Below is a small trained network, with its code and all its weights. Each question gives an input and a target symbol and asks what happens when units are switched off, that is, made to give their printed mean instead of their output.

import numpy as np


def w(rows, s, z=0):
    codes = np.array(rows[::2]) - 128.0
    scale = np.full(codes.shape[1], s)
    scale[-1] = z or s
    return codes * scale


def norm(h):
    return h / np.sqrt((h * h).mean(-1, keepdims=True) + 1e-5)


def f(y):
    return np.maximum(y, 0)


def softmax(a):
    e = np.exp(a - a.max(-1, keepdims=True))
    return e / e.sum(-1, keepdims=True)


def log_softmax(a):
    a = a - a.max(-1, keepdims=True)
    return a - np.log(np.exp(a).sum(-1, keepdims=True))


def net(x, mask):
    ids = ['γεζηθξτ'.index(c) for c in x.split()]
    T = len(ids)
    res = E[ids] + P[:T]
    r = norm(res)
    for j in range(2):
        rows = slice(4 * j, 4 * j + 4)
        q, k, v = (r @ M[0][rows].T for M in (Q, K, V))
        z = softmax(np.where(np.tri(T) > 0, q @ k.T / 4**0.5, -1e9)) @ v
        o = O[0][rows]
        res = res + np.where(mask[j], z, o[:, -1]) @ o[:, :-1]
    y = f(norm(res) @ A[0][:, :-1].T + A[0][:, -1])
    res = res + np.where(mask[2:14], y, B[0][:, -1]) @ B[0][:, :-1]
    return log_softmax(norm(res)[-1] @ U[:, :-1].T + U[:, -1])


Q, K, V, O, A, B = {}, {}, {}, {}, {}, {}
E = w([
[186,187,138],'γ',
[218,144,75],'ε',
[222,158,61],'ζ',
[188,208,70],'η',
[250,91,167],'θ',
[155,251,166],'ξ',
[200,145,240],'τ',
],0.014)
P = w([
[241,197,57],'0',
[228,181,79],'1',
[208,175,94],'2',
[185,166,90],'3',
[158,151,98],'4',
[143,135,99],'5',
[117,130,97],'6',
[98,114,89],'7',
[81,105,96],'8',
[61,99,103],'9',
[41,90,101],'10',
[13,80,117],'11',
[6,65,110],'12',
[2,56,116],'13',
],0.0059)
Q[0] = w([
[86,111,105],'H0',
[201,183,135],'H0',
[252,185,136],'H0',
[70,100,117],'H0',
[75,124,97],'H1',
[71,97,136],'H1',
[71,96,132],'H1',
[137,125,135],'H1',
],0.036)
K[0] = w([
[164,139,141],'H0',
[61,73,126],'H0',
[3,64,135],'H0',
[183,157,130],'H0',
[156,45,101],'H1',
[195,106,93],'H1',
[188,111,96],'H1',
[122,151,133],'H1',
],0.026)
V[0] = w([
[73,199,75],'H0',
[157,75,7],'H0',
[160,86,148],'H0',
[162,80,126],'H0',
[151,71,121],'H1',
[150,134,124],'H1',
[92,149,142],'H1',
[79,237,146],'H1',
],0.019)
O[0] = w([
[136,118,39,141],'H0',
[1,183,90,70],'H0',
[116,137,174,117],'H0',
[104,143,165,108],'H0',
[139,171,127,64],'H1',
[124,134,146,145],'H1',
[137,88,94,142],'H1',
[114,31,115,249],'H1',
],0.022)
A[0] = w([
[173,190,97,101],'N0',
[57,108,107,125],'N1',
[137,145,135,71],'N2',
[113,8,115,185],'N3',
[166,90,230,57],'N4',
[71,160,58,244],'N5',
[175,82,148,155],'N6',
[211,71,47,144],'N7',
[12,79,232,187],'N8',
[178,109,224,96],'N9',
[106,249,196,182],'N10',
[91,35,133,254],'N11',
],0.017,0.0038)
B[0] = w([
[103,68,125,129],'N0',
[80,136,137,141],'N1',
[152,113,148,128],'N2',
[141,207,107,254],'N3',
[109,61,65,168],'N4',
[73,71,124,143],'N5',
[141,52,108,197],'N6',
[133,174,80,234],'N7',
[176,240,163,158],'N8',
[123,40,82,162],'N9',
[134,132,254,136],'N10',
[149,192,111,228],'N11',
],0.036,0.021)
U = w([
[155,206,73,185],'γ',
[102,147,180,56],'ε',
[69,137,169,164],'ζ',
[2,118,78,4],'η',
[198,186,253,140],'θ',
[205,131,105,164],'ξ',
[157,27,173,163],'τ',
],0.013,0.0025)

Each question gives the input, a string of symbols that net reads in full, and the target symbol t.
The units are the heads (4 rows each of Q, K, V and O) and the neurons (one row each of A and B). Each row of codes is followed by its name. A weight is (code - 128) times the scale printed after its matrix; where a second scale follows, it is the last column's (O, A, B and U).
mask holds one flag per unit, heads first, then neurons. A switched-off unit (its flag False) gives its mean, the last column of its rows in O or B, instead of its output. The means were averaged over made-up inputs and are rounded, as every weight is.
A unit's drop is (log p(t) with every unit on - log p(t) with that unit switched off) / (log p(t) with every unit on - log p(t) with every unit switched off).
The circuit of an input: a set's keep is (log p(t) with only the set's units on - log p(t) with every unit switched off) / (log p(t) with every unit on - log p(t) with every unit switched off). Starting from the 12 units with the biggest drops (on a tie, the unit counted first), units are removed one at a time, each time the one whose removal leaves the highest keep (on an exact tie, the one counted first), for as long as the keep stays at least 0.8.
circuit, biggest first: the units of the circuit, biggest drop first
unit that matters most: the unit with the biggest drop
k most important neurons: the k neurons with the biggest drops, biggest first
heads that matter: for each layer, one digit per head in row order, 1 if its drop is at least 0.15 and else 0, layers parted by /
drop of u: that unit's drop, to one decimal
input γ τ τ ζ, target τ: heads that matter : 11
input η ξ ξ ζ θ η ε τ θ, target τ: heads that matter : 10
input η τ η θ η, target θ: circuit, biggest first : H0, N10, H1
input γ ξ ξ θ γ θ γ γ, target θ: circuit, biggest first : N8, H0
input θ γ ξ ζ τ ξ γ γ θ γ η η, target η: circuit, biggest first : H0, N5
input ξ η ξ η η γ θ ε, target θ: circuit, biggest first : H0, N8
input ξ η ζ ζ ξ θ η θ η γ ζ η η θ, target θ: unit that matters most : N8
input ζ τ τ θ ξ ε ξ γ τ θ, target τ: circuit, biggest first : H0, N9
input γ θ γ ζ, target θ: circuit, biggest first : H0, H1, N10
input ξ ξ ξ ξ γ ζ τ γ, target τ: circuit, biggest first : H0, N9, N7
input ε θ γ ε ζ ε ξ η ζ θ ξ γ θ η, target θ: circuit, biggest first : N8, H0
input ε γ η θ, target θ: circuit, biggest first : H0, H1, N10
input ξ γ ξ ξ γ ξ η η ε ζ, target η: 3 most important neurons : N5, N1, N7
input γ ζ γ, target ζ: 2 most important neurons : N5, N3
input η ξ θ ζ ξ γ θ γ θ ζ, target θ: 2 most important neurons : N8, N7
input ζ η γ, target η: 2 most important neurons : N5, N3
input η γ τ η, target τ: drop of N10 : 0.0
input ξ ξ ξ γ τ ξ, target τ: drop of N6 : 0.1
input ξ η ξ ξ θ γ ξ ε τ η ε, target τ: drop of N9 : 0.2
input θ γ ζ θ τ γ, target τ: drop of H1 : 0.2
